| -10 | -16 |   5 |  -1 |   4 |   1 |  -5 |  30 |  13 | -15 |  -7 |  17 |  -4 |   3 |  -5 |  -6 |  -2 |  14 |  -5 |  -9 |   4 |   5 |  -9 |   5 |  -2 |   5 |  -4 |   5 |   3 |   2 |  -8 |  -8 |  -1 |  -1 |   7 |   1 |  -5 |  -5 |  -4 |  -5 |   1 |   5 |   1 |   8 |  -8 |   8 | : 0
| -11 |  -2 |   2 |  -4 |  -1 | -17 |  47 |   5 |  14 |  -4 |  -4 |  49 |  20 |   1 | -20 |   1 | -11 |   0 |  -4 |   5 |  12 |   2 |  -5 | -17 |  -2 |   1 | -10 | -13 |   0 |  13 |   0 |  12 |  -3 |   0 |  14 |   5 |  -1 | -15 |  18 |   2 |   1 |  -1 |  -4 |   6 | -11 |  -1 | : 4
|  -5 |   2 |   0 |   2 |  -3 |  -1 | -11 |  13 |   3 |   5 |   4 |   2 | -13 |   4 | -14 |   0 |  -8 |   0 |   0 |   8 |  -4 |   0 |  -3 |  -3 |   2 | -13 |   0 | -13 |   0 |  -3 |   2 |  -2 |   0 |  -3 |   6 |   1 |   0 |  -1 |  12 |  -1 |   0 |   4 |  -1 | -11 |   5 |   7 | : 4
|  -8 |  12 |  -1 |   2 |  -1 |  -2 |   9 |  -4 |  -5 |  -4 |   6 | -10 | -13 |   4 |  12 |   0 |  -7 |  -1 |  -1 |   7 |  -1 |  -1 |   4 |  -1 |  -4 |  -7 |  12 |  -1 |  -1 |  -3 |   0 |  -1 |  -4 |   0 |   0 |  -2 |   2 |  -5 |   0 |   3 |  -1 |   3 |   0 | -15 |  -1 |  -1 | : 4
|  -5 |   4 |   1 |   2 |  -3 |   1 |  -8 |  11 |   2 |   1 |   1 |   2 |  -8 |   3 | -14 |   1 | -10 |   1 |   0 |   4 |   0 |   0 |  -2 |  -4 |  -3 | -11 |  -3 |  -9 |   0 |  -1 |   2 |  -3 |  -1 |  -2 |   6 |   0 |  -1 |  -3 |   7 |  -3 |   0 |   1 |  -1 |  -8 |   5 |   7 | : 5
| -10 |   6 |  -1 |   1 |   3 |  -3 |  11 |   1 |  -2 |  -3 |   4 |   1 |  -9 |   4 |   8 |  -1 |  -2 |  -1 |  -2 |   8 |  -2 |  -1 |   0 |  -1 |   3 |  -7 |   6 |   5 |  -1 |   0 |   1 |   0 |  -2 |   0 |   3 |   0 |   0 |   1 |  -8 |   0 |  -1 |   0 |  -1 | -10 |   1 |   3 | : 4
| -17 |   2 |  -2 |   2 |   1 |  -4 |   0 |   1 |  -4 |   5 |   2 |  18 |  -5 |   8 |   5 |  -1 |  -3 |   0 |  -1 |   7 |  -3 |   0 |  -3 |   0 |  -4 | -16 |   6 |   5 |   0 |  -2 |   0 |  -5 |  -2 |  -3 |   7 |   5 |   0 |   1 |  -3 |   0 |  -1 |   2 |   1 | -18 |   0 |   5 | : 9
|  -5 |  -2 |   0 |   0 |  -1 |  -1 |  -7 |   6 |  -1 |  -2 |   2 |   9 | -11 |   3 |  -8 |   1 |  -5 |   1 |   0 |   4 |  -2 |  -1 |  -2 |  -1 |   0 |   2 |   1 |  -8 |   1 |   1 |   1 |   3 |  -1 |   0 |   2 |   4 |   1 |  -2 |   4 |  -1 |   0 |   3 |   0 |  -4 |   5 |   1 | : 3
| -10 |   2 |   0 |   2 |   2 |   0 |   0 |   2 |  -8 |  -1 |   1 |   1 |  -8 |   4 |   7 |  -1 |  -3 |  -1 |   1 |   0 |  -2 |   0 |   0 |  -2 |   1 | -12 |   7 |   2 |  -1 |  -2 |  -1 |  -5 |  -1 |  -2 |   1 |   0 |   1 |   3 |  -3 |   1 |  -1 |   2 |   0 |  -4 |   1 |   9 | : 2
|  -1 |  -2 |   1 |   2 |  -2 |   1 |  -5 |   9 |   2 |   1 |   1 |   1 |  -5 |   2 | -14 |   1 |  -6 |   0 |   0 |   1 |   0 |   1 |  -1 |   1 |  -3 | -10 |  -2 |  -5 |   0 |  -4 |   2 |  -6 |   1 |  -1 |   4 |   0 |  -1 |   3 |   4 |  -2 |   0 |   2 |  -1 |  -6 |   3 |   6 | : 4
| -11 |   5 |   7 |  -2 |   2 |  -2 |   9 |  13 |  15 | -15 |  -4 |   2 |  -5 |  11 |  17 |  -3 | -16 |   8 |  -8 |   1 |  15 |   4 |  -3 |   1 |  -1 |   2 |  -1 |  -7 |   1 |   7 |  -6 |   6 |   0 |   4 |   3 |   1 |   0 | -20 |   2 |  -3 |   1 |   4 |  -1 |  10 |  -1 | -13 | : 6
|  -8 | -16 |   3 |   2 |   1 |  -2 |  -3 |  27 |   1 | -18 |  -2 |  19 |  -2 |   9 |  -4 |   0 |  -4 |  11 | -10 |   4 |   8 |   6 | -10 |  -1 |   1 | -17 |  -4 |   4 |   1 |   2 |  -9 |  -7 |   1 |   0 |  10 |   6 |  -3 |  -7 |  -1 |  -4 |  -1 |   8 |   0 |  -3 |  -7 |   4 | : 7
|   2 |   4 |   1 |  -1 |   0 |   0 |  -6 |  10 |   2 |   1 |   1 |   2 |  -3 |   1 | -10 |  -1 |  -2 |   1 |  -2 |   2 |   0 |   1 |  -5 |  -3 |  -2 |  -3 |  -7 | -13 |  -1 |   0 |   3 |  -4 |   1 |  -1 |   8 |  -2 |  -1 |  -8 |   3 |  -2 |   1 |   0 |  -2 |   0 |   4 |   0 | : 8
|  -3 |  -1 |  -1 |  -1 |  -2 | -13 |  31 |  -3 |  17 |  -5 |  -3 |  44 |  26 |   0 | -23 |   1 | -13 |   0 |  -5 |   1 |   5 |   1 |  -2 | -14 |  -2 | -12 | -11 |  -7 |   2 |  14 |   0 |   9 |   0 |  -1 |  13 |   5 |   0 |  -5 |   9 |   3 |   1 |  -2 |  -3 |   8 | -15 |   6 | : 0
|  -9 |   0 |  -1 |   2 |   2 |   1 |   1 | -14 |  -6 |  -3 |   5 |  12 |  -3 |   2 |  12 |   0 |  -4 |   0 |   0 |  -1 |  -2 |  -1 |   2 |   1 |  -4 | -13 |   6 |  12 |   0 |   0 |  -2 |  -6 |   0 |  -1 |   1 |  -3 |   1 |  -1 |   3 |   2 |  -1 |   0 |   1 | -14 |  -4 |   0 | : 6
|   1 |   0 |  -1 |   2 |   0 |   2 |  -6 |  -3 |   5 |   0 |  -2 |  -2 |   4 |  -2 |  -5 |   0 |  -1 |   0 |   0 | -10 |   0 |   0 |  -1 |   4 |  -2 | -12 |  -7 |   4 |   0 |  -1 |   2 |  -6 |   2 |  -2 |   2 |  -2 |  -3 |   4 |   1 |  -1 |  -1 |   1 |   0 |  -2 |  -1 |  11 | : 3
| -10 |   0 |  -1 |   1 |  -3 |  -2 |  -3 |   5 |   5 |   4 |   2 |   4 | -17 |   7 | -10 |   1 |  -8 |   1 |   1 |   9 |   0 |   0 |   0 |  -4 |   1 |  -3 |  -5 | -10 |   0 |  -2 |  -1 |   0 |  -2 |  -1 |   5 |   6 |   2 |  -5 |  13 |  -1 |   0 |   1 |  -1 |  -3 |   5 |   4 | : 1
|  -8 |  -2 |   6 |  -3 |   3 |   4 |   5 |  35 |   8 | -15 |  -3 |  10 |   1 |   9 |  -1 |  -7 |  -9 |  12 |  -6 |   9 |   5 |   3 |  -7 |   2 |  -4 |   2 |  -9 |  -9 |   2 |   1 |  -7 |  -1 |  -2 |   0 |  11 |   4 |   0 |  -4 |   3 |  -4 |   1 |   6 |   0 |   2 |  -5 |   0 | : 7
|  -8 |  -1 |   1 |  -1 |  -1 |  -1 |  -3 |  18 |   1 |   1 |  -2 |   8 |  -7 |   7 | -19 |   0 |  -6 |   1 |  -2 |   9 |   0 |   1 |  -6 |  -5 |  -4 |  -4 |  -6 | -18 |   0 |   0 |   4 |  -3 |   1 |  -1 |   9 |   4 |  -2 |  -2 |   4 |  -4 |   0 |   0 |  -2 |  -2 |   5 |   1 | : 2
|  -4 |   7 |   4 |  -6 |  -3 | -17 |  40 |  -4 |  20 |  -9 |  -3 |  25 |  18 |   1 | -16 |   5 | -23 |  -2 |  -4 |   9 |   8 |   0 |  -1 | -16 |   4 | -16 |  -9 | -16 |   0 |  11 |  -1 |  14 |  -4 |   1 |  10 |   5 |   2 | -15 |  23 |   3 |   2 |  -2 |  -5 |   3 | -15 |  -4 | : 6
|  -4 |   0 |   0 |  -3 |   0 | -13 |  32 |  -4 |  19 |  -4 |  -6 |  48 |  34 |   0 | -16 |   0 | -10 |  -1 |  -6 |  -2 |   9 |   0 |  -2 | -12 |  -1 | -19 | -14 |   6 |   1 |  10 |   0 |   4 |  -1 |  -2 |  11 |   6 |  -1 |  -4 |  12 |   4 |   1 |  -1 |  -3 |   6 | -14 |  12 | : 7
| -11 |   9 |   2 |   1 |  -2 |  -3 |   2 |   2 |  -7 |   1 |   5 |  -7 | -17 |   7 |   8 |   0 | -10 |   0 |  -1 |  12 |  -2 |  -1 |   3 |  -5 |  -1 |  -9 |  11 |  -9 |  -2 |  -2 |   0 |   2 |  -3 |   0 |   1 |  -4 |   3 | -11 |   7 |   3 |   0 |   2 |  -1 | -15 |  -1 |  -4 | : 3
